Below is a small trained network, with its code and all its weights. Each question gives an input and a target symbol and asks what happens when units are switched off, that is, made to give their printed mean instead of their output.

import numpy as np


def w(rows, s, z=0):
    codes = np.array(rows[::2]) - 128.0
    scale = np.full(codes.shape[1], s)
    scale[-1] = z or s
    return codes * scale


def norm(h):
    return h / np.sqrt((h * h).mean(-1, keepdims=True) + 1e-5)


def f(y):
    return np.maximum(y, 0)


def softmax(a):
    e = np.exp(a - a.max(-1, keepdims=True))
    return e / e.sum(-1, keepdims=True)


def log_softmax(a):
    a = a - a.max(-1, keepdims=True)
    return a - np.log(np.exp(a).sum(-1, keepdims=True))


def net(x, mask):
    ids = ['ΔΣΨβεζφ'.index(c) for c in x.split()]
    T = len(ids)
    res = E[ids] + P[:T]
    u = 0
    for l in range(2):
        q, k, v = (norm(res) @ M[l].T for M in (Q, K, V))
        z = softmax(np.where(np.tri(T) > 0, q @ k.T / 2**0.5, -1e9)) @ v
        res = res + np.where(mask[u], z, O[l][:, -1]) @ O[l][:, :-1]
        u += 1
        y = f(norm(res) @ A[l][:, :-1].T + A[l][:, -1])
        res = res + np.where(mask[u : u + 8], y, B[l][:, -1]) @ B[l][:, :-1]
        u += 8
    return log_softmax(norm(res)[-1] @ U[:, :-1].T + U[:, -1])


Q, K, V, O, A, B = {}, {}, {}, {}, {}, {}
E = w([
[190,70,165,92,137,76,78,102],'Δ',
[169,99,135,111,97,62,111,128],'Σ',
[181,31,199,141,151,166,156,118],'Ψ',
[82,95,149,175,86,248,133,95],'β',
[93,78,53,95,233,109,151,75],'ε',
[146,193,201,100,215,150,186,109],'ζ',
[21,114,57,85,95,176,128,123],'φ',
],0.014)
P = w([
[125,200,175,186,132,112,88,13],'0',
[120,175,137,127,119,122,50,66],'1',
[142,175,131,108,98,128,51,120],'2',
[110,113,158,106,113,114,80,129],'3',
[118,101,147,105,107,106,110,164],'4',
[137,95,135,94,99,113,124,200],'5',
[137,81,136,83,102,109,132,220],'6',
[131,80,119,76,101,93,153,255],'7',
],0.0067)
Q[0] = w([
[97,85,95,55,202,105,174,109],'L0H1',
[169,39,167,2,58,19,95,207],'L0H1',
],0.0089)
K[0] = w([
[160,37,89,65,118,115,101,205],'L0H1',
[92,97,130,38,157,158,211,253],'L0H1',
],0.0072)
V[0] = w([
[150,166,244,120,123,168,129,97],'L0H1',
[76,88,90,119,3,73,151,124],'L0H1',
],0.006)
O[0] = w([
[122,122,167,164,162,101,70,214,36],'L0H1',
[123,129,170,105,126,153,2,155,252],'L0H1',
],0.0074,0.0012)
A[0] = w([
[161,169,129,40,254,110,150,60,196],'L0N1',
[196,77,40,73,108,120,157,131,179],'L0N2',
[206,143,104,118,179,69,81,136,178],'L0N3',
[224,74,226,129,157,133,190,107,192],'L0N4',
[214,113,70,127,47,120,122,173,29],'L0N5',
[158,202,166,40,112,92,195,58,178],'L0N6',
[174,106,55,101,120,38,220,56,5],'L0N7',
[207,86,180,232,168,54,193,200,122],'L0N8',
],0.0055,0.0021)
B[0] = w([
[126,175,196,149,94,145,217,140,251],'L0N1',
[93,27,144,165,94,126,95,105,250],'L0N2',
[48,143,180,176,185,162,178,145,252],'L0N3',
[134,194,7,121,168,114,142,161,240],'L0N4',
[133,176,160,159,172,115,176,61,190],'L0N5',
[136,215,175,151,77,217,133,41,199],'L0N6',
[249,93,55,201,99,178,122,36,219],'L0N7',
[164,175,84,3,113,153,102,148,209],'L0N8',
],0.0058,0.0048)
Q[1] = w([
[73,183,143,216,230,146,230,89],'L1H1',
[94,2,196,69,186,56,96,112],'L1H1',
],0.0085)
K[1] = w([
[162,217,136,181,132,64,121,29],'L1H1',
[182,3,110,110,52,156,130,133],'L1H1',
],0.0061)
V[1] = w([
[223,147,94,253,57,107,77,67],'L1H1',
[111,202,157,136,137,241,163,123],'L1H1',
],0.0042)
O[1] = w([
[168,94,73,161,59,82,104,178,255],'L1H1',
[173,51,169,2,58,219,235,222,120],'L1H1',
],0.0082,0.00094)
A[1] = w([
[139,56,12,108,154,152,168,178,1],'L1N1',
[141,155,246,98,88,234,68,103,108],'L1N2',
[32,99,37,97,93,104,116,128,128],'L1N3',
[122,143,57,22,228,145,127,113,139],'L1N4',
[60,46,196,215,142,76,122,147,147],'L1N5',
[88,173,202,80,161,29,159,228,143],'L1N6',
[80,97,129,177,211,95,205,2,134],'L1N7',
[135,46,160,141,127,165,183,252,223],'L1N8',
],0.0061,0.003)
B[1] = w([
[99,169,124,34,242,99,197,129,184],'L1N1',
[76,99,106,110,139,50,234,189,207],'L1N2',
[132,164,149,40,151,162,51,138,191],'L1N3',
[170,115,105,114,57,90,169,66,219],'L1N4',
[217,179,82,131,158,115,133,118,204],'L1N5',
[41,115,114,132,103,238,118,148,196],'L1N6',
[139,99,164,158,57,167,157,134,254],'L1N7',
[99,150,84,254,159,112,155,183,194],'L1N8',
],0.0068,0.005)
U = w([
[85,51,75,214,142,134,115,208,150],'Δ',
[198,175,13,74,189,80,159,154,68],'Σ',
[138,158,117,175,179,62,43,100,254],'Ψ',
[50,125,66,56,99,172,60,97,133],'β',
[168,95,127,173,51,139,158,30,124],'ε',
[131,229,218,123,171,147,162,93,132],'ζ',
[81,80,209,95,108,3,173,100,56],'φ',
],0.0075,0.0039)

Each question gives the input, a string of symbols that net reads in full, and the target symbol t.
The units are the heads (2 rows each of Q, K, V and O) and the neurons (one row each of A and B). Each row of codes is followed by its name. A weight is (code - 128) times the scale printed after its matrix; where a second scale follows, it is the last column's (O, A, B and U).
mask holds one flag per unit, layer by layer, with each layer's heads first. A switched-off unit (its flag False) gives its mean, the last column of its rows in O or B, instead of its output. The means were averaged over made-up inputs and are rounded, as every weight is.
A unit's drop is (log p(t) with every unit on - log p(t) with that unit switched off) / (log p(t) with every unit on - log p(t) with every unit switched off).
The circuit of an input: a set's keep is (log p(t) with only the set's units on - log p(t) with every unit switched off) / (log p(t) with every unit on - log p(t) with every unit switched off). Starting from the 12 units with the biggest drops (on a tie, the unit counted first), units are removed one at a time, each time the one whose removal leaves the highest keep (on an exact tie, the one counted first), for as long as the keep stays at least 0.8.
units of the circuit, in order: the units of the circuit, biggest drop first
unit that matters most: the unit with the biggest drop
top k neurons: the k neurons with the biggest drops, biggest first
k most important neurons of layer l: the k neurons of layer l with the biggest drops, biggest first
drop of u: that unit's drop, to one decimal
input Ψ φ Σ Σ, target φ: units of the circuit, in order : L1N2, L0H1, L0N7
input ζ Σ ε Σ β Σ, target Δ: unit that matters most : L0N5
input ε β Δ Δ, target Δ: 3 most important neurons of layer 0 : L0N3, L0N4, L0N7
input β Σ ε Σ Ψ Δ, target β: top 4 neurons : L0N8, L1N6, L0N7, L0N4
input Ψ Σ Δ, target β: top 4 neurons : L1N6, L0N8, L0N7, L0N4
input ε Ψ φ Ψ Σ Σ Σ Δ, target Ψ: 3 most important neurons of layer 0 : L0N4, L0N1, L0N2
input ε ε ζ ζ Σ Σ, target Σ: units of the circuit, in order : L0H1, L0N8
input ζ Δ β Δ, target Δ: 2 most important neurons of layer 0 : L0N3, L0N7
input Σ ζ φ ζ Σ φ Σ Σ, target φ: top 2 neurons : L0N5, L0N4
input φ Σ φ ε Σ Σ ζ Σ, target Σ: top 2 neurons : L0N8, L0N1
input Σ Σ Σ φ Σ Σ ε, target ε: 2 most important neurons of layer 0 : L0N7, L0N1
input Σ Σ β Σ, target Δ: 2 most important neurons of layer 1 : L1N8, L1N6
input Σ φ Δ Δ, target φ: top 2 neurons : L1N2, L0N7
input Σ β ε, target ε: unit that matters most : L0H1
input ζ Σ Σ ε Σ β, target Δ: drop of L1N8 : 0.2
input ε Σ φ ε Σ ζ Δ, target Σ: drop of L0N8 : 0.4
input Δ Σ Σ Δ, target Ψ: drop of L1H1 : 0.7
